Below are the code and all the weights of a small trained network. Each question names an input and a target symbol and asks about switching units off, where a switched-off unit gives its printed mean instead of its output.

import numpy as np


def w(rows, s, z=0):
    codes = np.array(rows[::2]) - 128.0
    scale = np.full(codes.shape[1], s)
    scale[-1] = z or s
    return codes * scale


def f(y):
    return np.maximum(y, 0)


def softmax(a):
    e = np.exp(a - a.max(-1, keepdims=True))
    return e / e.sum(-1, keepdims=True)


def log_softmax(a):
    a = a - a.max(-1, keepdims=True)
    return a - np.log(np.exp(a).sum(-1, keepdims=True))


def net(x, mask):
    ids = ['αβγδεζηθμξπσφψω'.index(c) for c in x.split()]
    T = len(ids)
    res = E[ids] + P[:T]
    r = res
    for j in range(3):
        rows = slice(2 * j, 2 * j + 2)
        q, k, v = (r @ M[0][rows].T for M in (Q, K, V))
        z = softmax(np.where(np.tri(T) > 0, q @ k.T / 2**0.5, -1e9)) @ v
        o = O[0][rows]
        res = res + np.where(mask[j], z, o[:, -1]) @ o[:, :-1]
    y = f(res @ A[0][:, :-1].T + A[0][:, -1])
    res = res + np.where(mask[3:7], y, B[0][:, -1]) @ B[0][:, :-1]
    return log_softmax(res[-1] @ U[:, :-1].T + U[:, -1])


Q, K, V, O, A, B = {}, {}, {}, {}, {}, {}
E = w([
[144,76,115,134,144],'α',
[103,179,121,250,106],'β',
[172,100,142,155,179],'γ',
[84,222,190,131,125],'δ',
[57,193,129,89,116],'ε',
[145,85,99,151,148],'ζ',
[98,110,88,93,93],'η',
[47,132,161,173,62],'θ',
[98,146,72,108,86],'μ',
[138,119,90,156,143],'ξ',
[105,144,182,168,134],'π',
[225,94,123,69,87],'σ',
[114,68,127,95,112],'φ',
[134,70,182,189,127],'ψ',
[109,67,88,176,103],'ω',
],0.022)
P = w([
[206,71,73,152,131],'0',
[177,122,180,132,115],'1',
[91,174,112,41,147],'2',
[141,64,130,254,168],'3',
[32,236,162,64,126],'4',
[103,98,130,152,194],'5',
],0.0083)
Q[0] = w([
[187,154,190,113,78],'h1',
[103,102,114,89,18],'h1',
[103,151,171,217,74],'h2',
[159,91,108,195,102],'h2',
[72,47,145,133,138],'h3',
[175,54,254,78,103],'h3',
],0.0095)
K[0] = w([
[251,126,72,133,59],'h1',
[221,158,147,142,129],'h1',
[65,121,109,149,198],'h2',
[122,142,113,113,143],'h2',
[149,203,108,95,143],'h3',
[205,161,47,124,41],'h3',
],0.011)
V[0] = w([
[210,206,197,216,248],'h1',
[76,119,41,137,145],'h1',
[168,180,89,2,225],'h2',
[14,242,142,197,10],'h2',
[140,87,111,164,150],'h3',
[137,75,217,111,111],'h3',
],0.0089)
O[0] = w([
[113,167,131,154,211,100],'h1',
[48,166,16,159,54,140],'h1',
[176,212,147,195,136,2],'h2',
[175,126,74,45,155,160],'h2',
[64,39,87,153,153,156],'h3',
[156,31,247,117,144,136],'h3',
],0.011,0.0094)
A[0] = w([
[191,161,138,201,113,57],'n1',
[1,82,150,58,203,2],'n2',
[95,73,116,143,76,45],'n3',
[191,133,120,115,66,109],'n4',
],0.0071,0.0032)
B[0] = w([
[163,165,87,238,238,138],'n1',
[235,4,68,254,192,247],'n2',
[76,124,155,12,236,219],'n3',
[187,122,89,217,45,147],'n4',
],0.0062,0.011)
U = w([
[73,122,114,182,106,165],'α',
[156,150,1,152,200,51],'β',
[101,155,98,217,179,98],'γ',
[178,168,117,82,199,204],'δ',
[172,172,57,150,83,231],'ε',
[74,130,83,203,106,97],'ζ',
[119,113,81,150,30,144],'η',
[185,78,93,40,100,2],'θ',
[143,126,49,166,51,133],'μ',
[79,151,54,209,115,162],'ξ',
[162,127,105,141,177,117],'π',
[222,98,113,159,43,137],'σ',
[91,101,158,105,83,152],'φ',
[138,86,135,125,181,36],'ψ',
[57,101,79,130,104,193],'ω',
],0.0067,0.0049)

Each question gives the input, a string of symbols that net reads in full, and the target symbol t.
The units are the heads (2 rows each of Q, K, V and O) and the neurons (one row each of A and B). Each row of codes is followed by its name. A weight is (code - 128) times the scale printed after its matrix; where a second scale follows, it is the last column's (O, A, B and U).
mask holds one flag per unit, heads first, then neurons. A switched-off unit (its flag False) gives its mean, the last column of its rows in O or B, instead of its output. The means were averaged over made-up inputs and are rounded, as every weight is.
A unit's drop is (log p(t) with every unit on - log p(t) with that unit switched off) / (log p(t) with every unit on - log p(t) with every unit switched off).
The circuit of an input: a set's keep is (log p(t) with only the set's units on - log p(t) with every unit switched off) / (log p(t) with every unit on - log p(t) with every unit switched off). Starting from all 7 units, units are removed one at a time, each time the one whose removal leaves the highest keep (on an exact tie, the one counted first), for as long as the keep stays at least 0.8.
circuit, biggest first: the units of the circuit, biggest drop first
most important unit: the unit with the biggest drop
top k neurons: the k neurons with the biggest drops, biggest first
which heads matter: for each layer, one digit per head in row order, 1 if its drop is at least 0.15 and else 0, layers parted by /
input ω β ω, target β: which heads matter	111
input μ θ δ, target θ: circuit, biggest first	[h2 h1]
input π ξ ψ ψ δ, target ψ: circuit, biggest first	[h3 n2 h1]
input β θ ε, target θ: circuit, biggest first	[h2]
input ω β β φ, target β: which heads matter	111
input β γ ψ θ, target ψ: which heads matter	110
input ξ β δ, target β: circuit, biggest first	[h2 h1 n2]
input θ η η θ φ, target θ: which heads matter	110
input θ ω ω π σ, target σ: circuit, biggest first	[h2 h1 n4]
input π σ ψ, target ψ: which heads matter	101
input ω δ ξ, target δ: which heads matter	111
input φ ζ β β ε, target β: circuit, biggest first	[n2 h2 h1]
input ω β β μ, target β: circuit, biggest first	[h2 h1 h3]
input θ θ β, target θ: which heads matter	010
input ω ω ω α, target ω: most important unit	h1
input ω ψ ω, target ψ: circuit, biggest first	[h3 h1 n2]
input ψ μ θ ω, target θ: which heads matter	110
input α α ω β, target ω: which heads matter	110
input π η ψ ω β σ, target σ: top 2 neurons	[n3 n4]
input δ β θ, target β: most important unit	h2
input η ω ε β, target ε: circuit, biggest first	[h2 h3 h1]
input β θ μ, target θ: which heads matter	011
input ω β μ δ β ω, target β: circuit, biggest first	[h1 h2]
input η δ β, target δ: circuit, biggest first	[h2 h3]
input β ξ β π, target β: circuit, biggest first	[h2 h1 h3]
input θ β μ, target β: which heads matter	110
input α β β, target β: circuit, biggest first	[h2 h1]
